Below are the code and all the weights of a small trained network. Each question names an input and a class and asks about switching units off, where a switched-off unit gives its printed mean instead of its output.

import numpy as np


def w(rows, s, z=0):
    codes = np.array(rows[::2]) - 128.0
    scale = np.full(codes.shape[1], s)
    scale[-1] = z or s
    return codes * scale


def norm(h):
    return h / np.sqrt((h * h).mean(-1, keepdims=True) + 1e-5)


def f(y):
    return y / 2 * (1 + np.tanh(0.7978845608 * (y + 0.044715 * y**3)))


def log_softmax(a):
    a = a - a.max(-1, keepdims=True)
    return a - np.log(np.exp(a).sum(-1, keepdims=True))


def net(x, mask):
    res = np.array(x, float).reshape(1, 5) / 4 @ E
    u = 0
    for l in range(3):
        y = f(norm(res) @ A[l][:, :-1].T + A[l][:, -1])
        res = res + np.where(mask[u : u + 5], y, B[l][:, -1]) @ B[l][:, :-1]
        u += 5
    return log_softmax(norm(res)[-1] @ U[:, :-1].T + U[:, -1])


A, B = {}, {}
E = w([
[129,126,127,130,127,132,129,128],'x0',
[159,180,192,233,114,151,114,58],'x1',
[238,195,74,106,83,161,145,148],'x2',
[128,129,129,131,127,131,127,131],'x3',
[150,127,135,140,165,123,2,178],'x4',
],0.0059)
A[0] = w([
[82,57,67,42,149,95,123,182,16],'0.n0',
[92,144,136,187,173,103,66,111,83],'0.n1',
[133,207,181,198,138,171,41,141,4],'0.n2',
[19,106,133,105,169,74,204,186,7],'0.n3',
[62,170,254,223,153,201,104,29,131],'0.n4',
],0.004,0.0034)
B[0] = w([
[152,193,137,189,173,144,125,17,157],'0.n0',
[112,68,134,116,104,125,87,165,149],'0.n1',
[217,40,187,58,101,135,76,113,147],'0.n2',
[169,80,183,140,75,228,103,69,134],'0.n3',
[104,101,63,196,101,2,156,168,253],'0.n4',
],0.0043,0.004)
A[1] = w([
[132,172,185,177,123,188,152,107,65],'1.n0',
[84,65,164,91,141,184,183,78,4],'1.n1',
[1,67,109,87,159,163,113,153,90],'1.n2',
[83,95,157,132,183,110,37,131,92],'1.n3',
[58,57,184,127,146,78,174,79,118],'1.n4',
],0.0069,0.0033)
B[1] = w([
[157,139,123,141,149,35,135,90,141],'1.n0',
[41,54,89,81,30,250,54,94,145],'1.n1',
[188,254,215,61,136,170,139,21,220],'1.n2',
[182,59,199,100,240,166,204,174,252],'1.n3',
[62,157,54,125,79,125,64,145,247],'1.n4',
],0.0051,0.004)
A[2] = w([
[172,150,101,114,99,102,254,88,2],'2.n0',
[61,198,112,136,82,107,125,50,82],'2.n1',
[191,158,109,104,171,141,65,192,104],'2.n2',
[123,129,74,39,87,203,158,190,120],'2.n3',
[197,173,177,167,104,139,136,102,71],'2.n4',
],0.0073,0.0022)
B[2] = w([
[196,57,233,241,210,189,253,123,254],'2.n0',
[101,119,76,103,4,112,217,68,207],'2.n1',
[56,220,57,130,31,74,157,57,244],'2.n2',
[98,24,65,168,239,160,62,240,248],'2.n3',
[138,115,236,10,103,187,86,101,191],'2.n4',
],0.0049,0.004)
U = w([
[39,81,77,75,93,190,134,81,166],'0',
[112,174,188,47,207,132,101,112,140],'1',
[151,52,87,163,199,187,195,194,2],'2',
[133,174,4,104,127,116,96,168,153],'3',
[43,128,106,196,56,51,185,92,105],'4',
[117,46,178,200,164,66,73,147,210],'5',
[192,133,180,173,96,149,204,77,163],'6',
[200,200,156,122,58,118,48,115,84],'7',
],0.015,0.0017)

Each question gives the input, the list of numbers given to net, and the class t.
The units are the neurons (one row each of A and B). Each row of codes is followed by its name. A weight is (code - 128) times the scale printed after its matrix; where a second scale follows, it is the last column's (A, B and U).
mask holds one flag per neuron, layer by layer. A switched-off neuron (its flag False) gives its mean, the last column of its row in B, instead of its output. The means were averaged over made-up inputs and are rounded, as every weight is.
A unit's drop is (log p(t) with every unit on - log p(t) with that unit switched off) / (log p(t) with every unit on - log p(t) with every unit switched off).
The circuit of an input: a set's keep is (log p(t) with only the set's units on - log p(t) with every unit switched off) / (log p(t) with every unit on - log p(t) with every unit switched off). Starting from the 12 units with the biggest drops (on a tie, the unit counted first), units are removed one at a time, each time the one whose removal leaves the highest keep (on an exact tie, the one counted first), for as long as the keep stays at least 0.8.
units of the circuit, in order: the units of the circuit, biggest drop first
k most important neurons: the k neurons with the biggest drops, biggest first
k most important neurons of layer l: the k neurons of layer l with the biggest drops, biggest first
drop of u: that unit's drop, to one decimal
input [-4,-1,-4,-7,7], class 1: units of the circuit, in order -> [1.n2, 2.n3]
input [-7,0,-1,-7,-7], class 0: 2 most important neurons -> [1.n1, 0.n4]
input [5,-3,6,-4,-5], class 2: units of the circuit, in order -> [2.n3]
input [-5,6,2,-8,1], class 7: 2 most important neurons -> [2.n0, 1.n3]
input [4,0,4,6,-7], class 2: units of the circuit, in order -> [1.n2, 2.n3]
input [-4,-2,-8,-3,-3], class 0: units of the circuit, in order -> [1.n1, 0.n3]
input [8,-1,2,-2,5], class 3: 2 most important neurons -> [2.n2, 1.n2]
input [2,-1,-7,0,-4], class 0: 2 most important neurons -> [1.n1, 0.n3]
input [3,7,-1,4,-2], class 4: 2 most important neurons of layer 1 -> [1.n3, 1.n2]
input [1,-1,-1,-3,7], class 1: units of the circuit, in order -> [1.n3, 2.n3, 2.n2]
input [1,-6,-6,2,3], class 1: 2 most important neurons of layer 1 -> [1.n2, 1.n3]
input [-6,-8,-1,7,6], class 1: 3 most important neurons of layer 1 -> [1.n2, 1.n3, 1.n4]
input [2,0,-6,-1,-5], class 0: 2 most important neurons of layer 2 -> [2.n2, 2.n0]
input [-4,-7,-8,5,2], class 1: units of the circuit, in order -> [1.n2]
input [6,0,-1,3,-5], class 0: 2 most important neurons -> [1.n1, 0.n4]
input [7,3,-5,2,0], class 4: 2 most important neurons of layer 2 -> [2.n3, 2.n0]
input [-6,-2,-8,-4,-5], class 0: 2 most important neurons -> [1.n1, 0.n3]
input [4,0,-1,3,-4], class 0: 2 most important neurons -> [1.n1, 0.n4]
input [-1,-5,6,-3,-1], class 2: 2 most important neurons of layer 2 -> [2.n0, 2.n3]
input [-7,-1,-2,-1,-3], class 0: units of the circuit, in order -> [1.n1]
input [-6,-3,-6,8,4], class 1: drop of 1.n2 -> 0.3
input [2,-6,-7,3,8], class 1: drop of 1.n2 -> 0.3
